In the rows, 128 means zero.
Here are made-up objects, facts about them, and rows of numbers that follow some of those facts. Name the object behind each unnamed row.

Facts:
Π: refers to; ξ: is of sort; α: uses; Δ: belongs to class
lolan ξ:a Δ:e
rupli ξ:a Δ:d
konun ξ:a α:troduflas Δ:f
bobos ξ:a α:brutror Δ:c
mapo Π:figu, sotrul ξ:a Δ:e
fluten ξ:a α:rafladu Δ:c
satel Π:reterin ξ:b α:gribre Δ:d
litrun ξ:b α:nasko Δ:c
kesto Π:tifla, motadras, fesi ξ:b α:drubem Δ:d
sedrer ξ:b Δ:c
zogra Π:fivebam, ninul ξ:a α:motadras Δ:f
dulas Π:mopozek, viskek ξ:a Δ:d
zilubrik ξ:a α:flitrem Δ:c
mutra ξ:a α:bresa Δ:c
bifla Π:klasir, rupli, kogis ξ:a α:tiflum Δ:d
branar Π:vutum, fodrek, viskek ξ:b α:rupa Δ:d
fudem Π:tabrosta ξ:a Δ:e
breka ξ:a α:graskan Δ:c
drubem ξ:a α:bitrar Δ:c
flafum ξ:b α:tefo Δ:c
mopozek ξ:b Δ:c
bresa ξ:a α:kogis Δ:c
gubuk Π:klimuda ξ:b Δ:e
tamo Π:fazor, sidres, rupli ξ:b α:lunak Δ:c
stigrar ξ:a Δ:c
finus ξ:a α:gipla Δ:e
vutum Π:mopozek ξ:a α:reterin Δ:c
trobruk Π:dulas ξ:a α:vakim Δ:c
neklom Π:rasum ξ:b Δ:c
guskem Π:govur ξ:b α:tabrosta Δ:c
klibar ξ:a Δ:e
nubros ξ:b α:flistim Δ:c
rasum ξ:b Δ:c
plolol Π:koti ξ:a α:klibar Δ:f
gipla ξ:b α:mutra Δ:e
fesi Π:kiplon ξ:b α:klomam Δ:c
fibruk Π:kisil, flonun ξ:b α:ninul Δ:d
dadren Π:koti ξ:a α:fleplok Δ:d
rafladu Π:kogis ξ:a α:skestos Δ:f
braflok ξ:b α:tamo Δ:c
flonun Π:feze ξ:b α:kiplon Δ:d
droge ξ:b Δ:e
plutrol Π:tabrosta ξ:a α:sedrer Δ:c
motadras Π:tifla, flistim ξ:b Δ:c
rupal ξ:a α:kisti Δ:e
vutik ξ:b Δ:c
fazor Π:guskem, kiplon ξ:a α:dritak Δ:c
tedrosil ξ:a α:skolin Δ:d
tagor Π:guskem, klasir, logres, kogis ξ:a α:grolok Δ:c
klimuda Π:tifla ξ:b Δ:d
figu Π:bifla, trafubror ξ:a Δ:e
mutu ξ:a α:satel Δ:c
talipla Π:bifla, mopozek ξ:a Δ:c
tuvul ξ:a α:figu Δ:d
brizan ξ:a Δ:c
fivebam Π:govur ξ:a α:gubuk Δ:f
fleplok ξ:a Δ:c
graskan ξ:b α:bobos Δ:c
triflum Π:klozar ξ:a Δ:c
flistim ξ:a α:fibruk Δ:e
rupa ξ:b Δ:c
logres Π:mopozek ξ:a Δ:e
toflam Π:klozar ξ:a Δ:c
flitrem ξ:b α:flimupe Δ:d
kose Π:sidres, mapo, koti, flonun ξ:b Δ:e
dritak ξ:a α:dadren Δ:c
skistel Π:buril, sotrul, viskek ξ:a α:sosku Δ:d
vakim ξ:a α:finus Δ:d
nokle Π:nuken, talipla, branar, kiplon ξ:b α:kesto Δ:e
lustol Π:badir, buril ξ:b Δ:f
feze Π:kiplon ξ:a Δ:d
grebrol Π:mopozek ξ:a α:sidres Δ:c
sidres Π:tagor, demu ξ:a Δ:d
momi ξ:a α:rupli Δ:c
semo Π:klasir ξ:b α:toflam Δ:f
ruklik ξ:b Δ:c
klasir Π:mopozek ξ:a α:fazor Δ:d
grevovan ξ:a α:triflum Δ:d
stades ξ:a α:fudem Δ:c
grolok ξ:a α:nutros Δ:c
rufolak ξ:b α:stuplor Δ:c
skestos ξ:a Δ:c
demu Π:klasir, mopozek ξ:a Δ:c
drefla Π:mopozek ξ:b Δ:e
gidim ξ:a α:flinem Δ:e
tifla Π:klozar, govur ξ:b Δ:c
nasko ξ:b Δ:c
sosku ξ:b Δ:f
gevus Π:guskem, klimuda, toflam ξ:a α:grebrol Δ:c
venan ξ:a α:flafum Δ:e
troduflas ξ:b α:flesta Δ:d
badir Π:planom ξ:b α:klozar Δ:f
fakil Π:feze ξ:a α:lolan Δ:d
stuplor Π:bilal ξ:a Δ:d
kiplon Π:mopozek ξ:b α:fotrer Δ:c
trokli ξ:a α:litrun Δ:d
dreva ξ:b α:stigrar Δ:e
skolin ξ:a Δ:c
nuken ξ:b Δ:f
brutror ξ:b α:stidabrel Δ:f
sotrul ξ:a Δ:c
dretodre ξ:b α:trobruk Δ:f
brubrak ξ:a α:konun Δ:d
treflim ξ:a α:braflok Δ:c
vefu ξ:a Δ:d
gitil Π:badir, rupli ξ:b α:rupal Δ:c
kisti ξ:b Δ:e
taskal ξ:a α:brubrak Δ:e
tefo ξ:a α:draran Δ:c
tiflum Π:klasir ξ:a α:feze Δ:d
mide ξ:a α:festu Δ:d
stidabrel Π:gevus ξ:a α:demu Δ:c
flimupe ξ:a α:foflam Δ:c
fodrek Π:lutrule, kiplon ξ:a α:zapi Δ:f
zifo ξ:a α:sotrul Δ:c
padrom ξ:a Δ:c
kisil Π:klozar ξ:b α:bilal Δ:c
fotrer Π:govur ξ:a α:plutrol Δ:c
brilasul ξ:a α:fipa Δ:f
flesta ξ:b α:kisil Δ:d
fipa Π:vutum, fivebam ξ:a Δ:c
buplus Π:guskem, kiplon, feze, govur ξ:a Δ:e
lunak Π:talipla ξ:b Δ:c
koti ξ:b Δ:c
reterin Π:tagor, klimuda ξ:a Δ:f
rali Π:tiflum, gubuk, fesi ξ:b α:mutu Δ:c
mubri ξ:b α:soden Δ:e
klozar Π:kiplon, mopozek ξ:b α:guskem Δ:e
digrom ξ:b α:flonun Δ:d
govur Π:klasir, mopozek ξ:b Δ:c
bitrar ξ:a α:venan Δ:c
laklim ξ:b α:kliskal Δ:d
festu ξ:a Δ:d
kolur Π:rupli ξ:b Δ:c
soden ξ:b α:nubros Δ:d
drokluk ξ:a α:fesi Δ:e
skobra ξ:a α:grevovan Δ:c
grotren Π:buplus, klozar ξ:a α:mubri Δ:f
ninul Π:kiplon ξ:a α:vutik Δ:c
guzis Π:brizan ξ:a α:rufolak Δ:d
klomam ξ:a α:tagor Δ:c
flinem ξ:a Δ:c
planom Π:klasir ξ:a α:zifo Δ:d
tabrosta Π:kiplon, trafubror ξ:a Δ:c
bilal Π:toflam ξ:a α:ruklik Δ:d
togran Π:guskem, fudem ξ:a α:tedrosil Δ:c
nutros ξ:a α:koti Δ:d
zefla ξ:a α:tifla Δ:d
foflam Π:gubuk, flistim ξ:a α:padrom Δ:e
rifluplen ξ:a α:plolol Δ:c
kogis Π:klasir, mopozek ξ:b α:klasir Δ:c
kliskal ξ:b α:zilubrik Δ:c
trafubror Π:drefla ξ:b Δ:e
buril ξ:a α:badir Δ:c
viskek ξ:a Δ:e
drabrok ξ:a Δ:c
draran ξ:a α:gitil Δ:c
zapi Π:buril, govur ξ:a Δ:c
lutrule Π:klozar ξ:b Δ:c
gribre ξ:a α:semo Δ:f

Some objects and their rows:
[129 137 144 124 138 125 126 126 154 128 121 118 136 149 129 132 120 133
 146 123 127 112 100 130 130 135 136 133 129 120 137 109 123] -> kesto
[142 127 123 136 105 123 127 124 123 136 140 129 134 119 124 130 125 128
 113 140 120 128 131 127 123 126 120 126 132 126 134 118 131] -> draran
[127 133 141 120 130 135 126 131 139 124 110 128 129 138 125 130 123 137
 137 117 127 117 102 132 134 130 141 128 134 123 130 121 135] -> klozar
[120 122 126 126 129 131 124 121 141 126 125 128 130 140 126 124 133 134
 118 130 118 113 108 134 130 125 126 133 136 124 119 124 134] -> fesi
[119 136 137 125 157 128 134 129 148 130 129 112 127 144 133 131 123 130
 146 113 119 106 113 130 127 132 140 135 125 115 120 111 111] -> fibruk
[140 138 133 128 120 132 132 136 112 128 122 124 127 121 124 134 123 123
 134 117 130 127 131 120 130 129 138 125 129 129 130 133 120] -> foflam
[132 123 121 133 118 128 129 125 117 131 135 128 128 121 125 127 129 124
 112 134 122 130 138 124 126 123 121 127 132 130 120 134 130] -> fluten
[139 129 119 136 118 128 130 127 112 131 138 123 130 124 126 128 132 119
 117 128 121 122 145 122 126 124 123 134 132 129 119 134 113] -> grebrol
[125 141 121 128 121 139 123 134 126 121 118 130 127 132 141 125 131 139
 140 123 125 118  76 136 132 126 137 124 135 120 141 129 139] -> brutror
[130 122 120 133 118 129 129 124 117 130 135 127 127 121 125 127 130 123
 111 133 121 127 131 123 126 123 122 126 133 131 118 136 130] -> klomam
[128 131 140 127 134 124 131 128 132 129 127 122 129 126 128 132 118 124
 134 130 133 138 125 119 126 131 131 121 124 128 131 129 136] -> zefla
[131 148 119 131 120 138 124 136 121 121 122 125 129 137 142 126 133 134
 146 117 125 110  86 135 132 127 138 132 134 120 141 128 119] -> semo
[128 124 117 130 124 125 129 126 119 131 142 132 125 118 126 127 135 122
 117 138 128 135 160 129 125 127 118 128 120 132 122 136 122] -> stigrar
[110 133 122 119 127 136 121 131 138 120 118 142 121 123 139 123 132 145
 137 137 133 139  92 143 129 129 130 114 122 123 144 133 162] -> nuken
[117 125 139 121 140 121 130 127 141 129 129 131 124 120 128 131 121 127
 134 140 139 152 138 125 125 134 126 114 112 131 133 132 148] -> rupli
[131 141 135 120 136 131 127 135 136 124 121 126 129 141 127 131 131 130
 149 114 133 112 135 135 133 135 140 137 122 125 133 121 105] -> kose
[118 124 123 123 135 128 123 122 143 126 132 132 128 138 127 124 138 132
 125 133 125 118 137 139 129 130 123 135 124 126 122 124 124] -> rupa
[137 131 115 133 124 125 130 128 114 131 145 126 128 124 127 128 138 116
 124 130 128 123 167 127 126 129 120 137 120 132 121 134 100] -> triflum

Rows to name:
No name comes twice in this set of rows, the named rows included.
[127 148 118 126 126 135 123 136 126 121 126 131 126 133 142 125 137 134
 149 123 132 118 106 140 131 131 134 131 122 121 144 130 117]  lustol
[116 129 146 119 145 127 125 124 158 125 116 124 131 144 129 129 120 136
 140 128 130 125  99 131 130 133 134 125 127 123 131 118 144]  branar
[142 135 136 127 114 130 130 134 119 131 122 129 129 118 123 135 118 129
 131 125 130 134 127 123 128 130 135 120 129 127 138 125 134]  rupal
[126 131 136 126 137 133 121 121 137 129 114 131 132 139 129 120 130 136
 118 127 124 131 142 132 132 117 124 142 138 119 117 132 140]  kogis
[126 144 123 128 121 139 123 134 126 121 117 130 127 132 141 124 130 139
 140 123 127 122  83 136 132 125 136 126 134 119 142 130 139]  dretodre
[135 128 127 133 123 130 127 125 114 133 128 129 129 120 127 125 128 125
 111 132 125 140 154 122 127 118 120 132 134 127 118 139 135]  dritak
[135 141 116 134 110 136 128 137 102 125 127 129 124 113 139 128 128 128
 132 127 128 135  99 125 128 124 132 118 131 126 142 141 137]  gribre
[132 144 113 131 116 133 128 138 105 125 134 134 122 111 140 128 133 127
 139 130 135 140 126 130 127 129 129 119 118 128 144 141 126]  reterin
[128 127 140 127 126 126 129 127 132 123 122 123 130 131 126 132 120 121
 132 131 136 133 104 116 129 134 131 118 128 136 132 136 139]  brubrak
[127 130 139 127 134 125 132 128 132 129 126 122 128 126 128 132 119 124
 134 130 132 136 120 119 126 131 132 120 124 130 130 131 136]  nutros

The same objects again, as new rows of numbers:
Some rows with their names:
[117 145 106 126 151 121 125 148 157 127 121 184 125 226 104 128 113 129
 138 120 129 111 122 112 199 117] -> zogra
[148 127 106 118 103 117 126 127 124 106 143 119 177 117 104 123 125 139
 143 122 140 136 170 108 116 159] -> gidim
[120 126 143 142 132 137 132 128 119 147 125 133 133 160 127 132 117 122
 127 121 133 116 122 118 143 116] -> plutrol
[118 127 158 152 130 138 136 135 119 142 125 132 116 166 117 135 118 119
 129 119 131 120 116 125 147 123] -> fotrer
[125 128 207 120 109 124 133 126 119 101 117 122 118 113 115 107 115 132
 135 115 157 110 178 120 111 152] -> drefla
[146 126 157 120 111 148 126 128 122 165 123 138 157 121 135 117 159 133
 120 121 119 135 122 130 155 118] -> dadren
[118 123 102 144 154 117 140 145 119 115 120 121 106 148 114 146 119 116
 115 121 137 147 116 142 134 174] -> toflam
[121 125 105 123 104 122 157 128 116 103 119 120 105 118 102 142 119 118
 124 115 150 160 157 116 113 220] -> flistim
[125 126 146 120 129 129 131 127 120 128 122 117 107 119 113 156 131 128
 113 115 123 139 120 178 156 138] -> feze
[168 123 107 122 103 142 131 125 124 146 143 137 146 124 120 106 183 123
 119 122 110 155 119 116 138 115] -> guzis
[125 129 100 127 146 119 130 125 121 132 136 119 141 121 168 129 143 126
 117 119 147 138 117 124 112 113] -> fleplok
[134 142 102 118 114 122 135 128 119 133 125 119 133 117 125 115 176 120
 133 121 124 156 122 126 144 115] -> grevovan
[160 130 108 123 111 120 120 127 139 116 126 121 104 119 133 107 159 139
 114 129 104 126 121 137 110 117] -> troduflas
[122 127 156 123 114 128 117 128 143 118 122 121 104 114 109 111 117 125
 115 125 109 117 130 163 137 117] -> flonun
[118 128 117 123 157 128 120 123 132 165 135 170 166 150 142 133 114 142
 146 136 124 120 116 118 142 116] -> plolol
[113 123 160 136 145 149 116 127 145 119 122 125 104 114 132 135 113 123
 133 123 115 115 118 162 115 117] -> kogis
[130 128 103 126 131 118 118 124 132 118 125 119 114 115 141 110 120 132
 115 159 121 119 119 115 111 116] -> nubros
[140 127  99 128 112 120 119 129 117 142 148 121 149 126 113 143 124 137
 136 134 110 125 121 114 125 118] -> breka

Name these rows:
No name comes twice in this set of rows, the named rows included.
[112 127 141 127 155 126 137 130 124 133 122 123 109 141 143 151 114 121
 130 117 150 122 119 153 139 123]  tabrosta
[117 122 106 122 169 141 119 126 122 101 115 118 100 113 106 213 110 127
 147 118 106 113 146 201 111 138]  mopozek
[127 126 209 124 102 143 136 124 118 132 126 134 180 117 132 136 120 141
 157 112 163 117 158 117 127 135]  mapo
[113 128 160 131 150 134 116 126 166 148 125 186 127 130 158 107 112 145
 123 174 121 110 119 129 123 115]  lustol
[116 129 137 144 152 121 160 146 123 124 121 124 105 183 129 118 115 120
 113 117 153 130 116 131 148 137]  triflum
[116 125 108 122 144 157 115 129 123 128 124 119 104 115 110 213 118 124
 190 120 109 112 136 144 127 118]  buril
[113 125 145 122 132 165 119 131 123 133 121 121 102 115 110 211 120 130
 142 117 110 119 132 184 150 119]  klasir
[141 126 111 166 110 137 148 155 125 121 123 131 105 188 106 114 115 120
 115 122 112 136 116 114 140 144]  gevus
[115 134 120 123 174 136 116 126 153 127 123 168 107 112 149 136 112 143
 149 142 110 110 120 149 113 115]  badir
[119 125 117 121 117 117 133 142 135 104 122 117 100 118 106 107 121 116
 111 119 108 150 122 156 133 148]  klimuda

Now the same objects, written a new way:
Known rows:
[ 98 196 151  87 127 202 117 143 151 135  99 102 148 146 129 155 143 113
 127 146 138 123 144 127 153 115 137 130 138 102  60 154] -> tamo
[139  94 134  75 110 105 112 148 106 114 119 143 143 138 152 109 115 136
 149 162 159 174 153 125 142 115 114 129 173 188  79 101] -> guskem
[ 94 118 134 130 133 145 120  96 118 146 156 131 159 128 114 128 108  92
 114 137 116 116 106 125 134 110 121 129 138 149  93 103] -> rupa
[135 145 170 120 116 174 114 144 147  91  92 111 113 144 141 136 138 134
 151 136 154 125 140 135 134 123 130 143 121 116 114 154] -> grebrol
[106  88 138 186 122 135 113 101 148 101 142 124 121 132 123 126 110  97
 124 111 118 106 100 125 122 114 132 125 109 140 139 133] -> bresa
[128  60 181 131 119 130 110 175  95  75  96 142  98 137 137 111 115 146
 125 157 142 149 121 128 126 127 132 158 169 191 150 107] -> buril
[140 145 119  86 109 123 120  95 151 137 138 125 165 136 150 126 123 116
 167 135 156 137 156 128 142 111 105 113 119 130  56 120] -> motadras
[109 165 151  84 129 177 115 145 126 126 109 114 143 144 128 144 132 110
 127 152 145 145 137 130 148 117 131 133 156 132  74 143] -> lunak
[ 90 113 137 135 129 141 121 100 125 147 150 134 160 127 117 126 110 102
 110 135 109 105 109 120 135 109 122 130 135 149  93  93] -> graskan
[111  81 144 177 123 143 113 103 151 103 141 130 122 133 122 130 105  90
 121 107 113 114 103 125 121 115 131 125 101 140 141 134] -> mutra
[128 136 134  83 114 137 117 127 134 130 122 127 154 138 144 128 124 124
 147 148 149 143 150 125 145 113 117 127 142 145  70 115] -> kisil
[167 124 113 120 118  96 132 112 148 120 130 130 121 127 147 120 132 148
 167 115 146 125 147 136 120 135 113 121 103 112 131 134] -> bilal
[105 127 104 119 140 113 133 116 119 167 154 138 155 119 114 127 119 119
 104 129 104 116 116 122 130 125 127 118 140 130 114 103] -> troduflas
[121 105 125 162 133 116 132 114 139 132 140 131 120 120 120 125 124 137
 116 110 105  93 110 128 116 132 130 130 108 113 160 115] -> tuvul
[162 154 115 123 122 118 132 102 161 128 133 118 125 128 140 133 138 132
 165 109 145 115 144 140 122 135 116 116  90  87 124 152] -> stuplor
[125 112 129 160 135 119 132 114 130 132 142 131 121 120 118 124 124 132
 120 114 108  95 108 130 115 134 127 131 110 114 159 118] -> brubrak
[129 133 112  77 131 111 127 163 111 144 118 134 137 131 135 126 131 140
 124 151 137 161 148 125 140 131 131 120 172 145 101 124] -> flonun
[178 199  75 104 127  79 169 146 113 172 100 132 114 106 156 144 188 151
 149  91 142 151 187 134 125 165 156  96  99  72 167 166] -> grotren

Rows to name:
No name comes twice in this set of rows, the named rows included.
[119 140 134 152 109 128 109 141 157  78 101  99 107 146 150 125 143 134
 158 137 169 124 134 132 140 117 136 122 139 118 105 171]  fazor
[119 179 150 124 136 179 127 167 153 121  86 103 105 138 124 155 155 144
 119 124 125 105 135 131 133 138 149 134 121  74 138 172]  skistel
[116  71 157 173 125 128 118 101 121 106 146 137 124 126 121 115 105 115
 125 125 118 100  97 128 116 118 120 145 118 162 149  98]  brizan
[151 141 148 127 105 146 120  96 174 106 118 115 131 138 152 132 132 130
 177 118 154 107 148 135 130 118 110 128  84 105 100 139]  stidabrel
[133 119 174 119 120 164 112 158 125  83  92 120 106 143 138 129 131 135
 142 145 154 137 132 134 133 125 130 150 140 144 126 144]  talipla
[158 113  85  71 114  63 130 128 130 146 139 144 149 127 155 109 124 149
 158 140 150 166 168 126 137 127 110 105 150 147  87 106]  klimuda
[154  77 147 110 138 101 119 191  72  89 107 143  86 133 129 107 123 149
 124 155 148 180 123 139 122 145 134 147 186 182 172 131]  rupli
[167 112 129 104 126  99 124 153 114 101 113 133 103 132 143 116 132 148
 155 137 156 160 142 140 123 140 123 131 144 145 147 141]  feze
[ 75 192 190  94 143 200 118 153 110 125  93 115 153 136 123 153 129 111
 105 163 126 109 140 134 145 114 126 133 143  99  79 151]  gitil
[126 189 108  77 130 146 131 135 152 161 120 114 150 134 132 148 145 131
 132 131 133 130 155 128 143 128 131 112 131  90  78 150]  fibruk
[176 171  78 104 132  71 165 165  85 163  99 140 102 106 150 134 181 149
 138 101 143 173 178 134 124 167 161 102 126 106 180 159]  fodrek
[ 93 104 126 204 125 114 114  95 138  96 150 110 120 131 121 117 120 100
 132 121 136  94  86 131 125 113 132 125 128 139 132 143]  fleplok

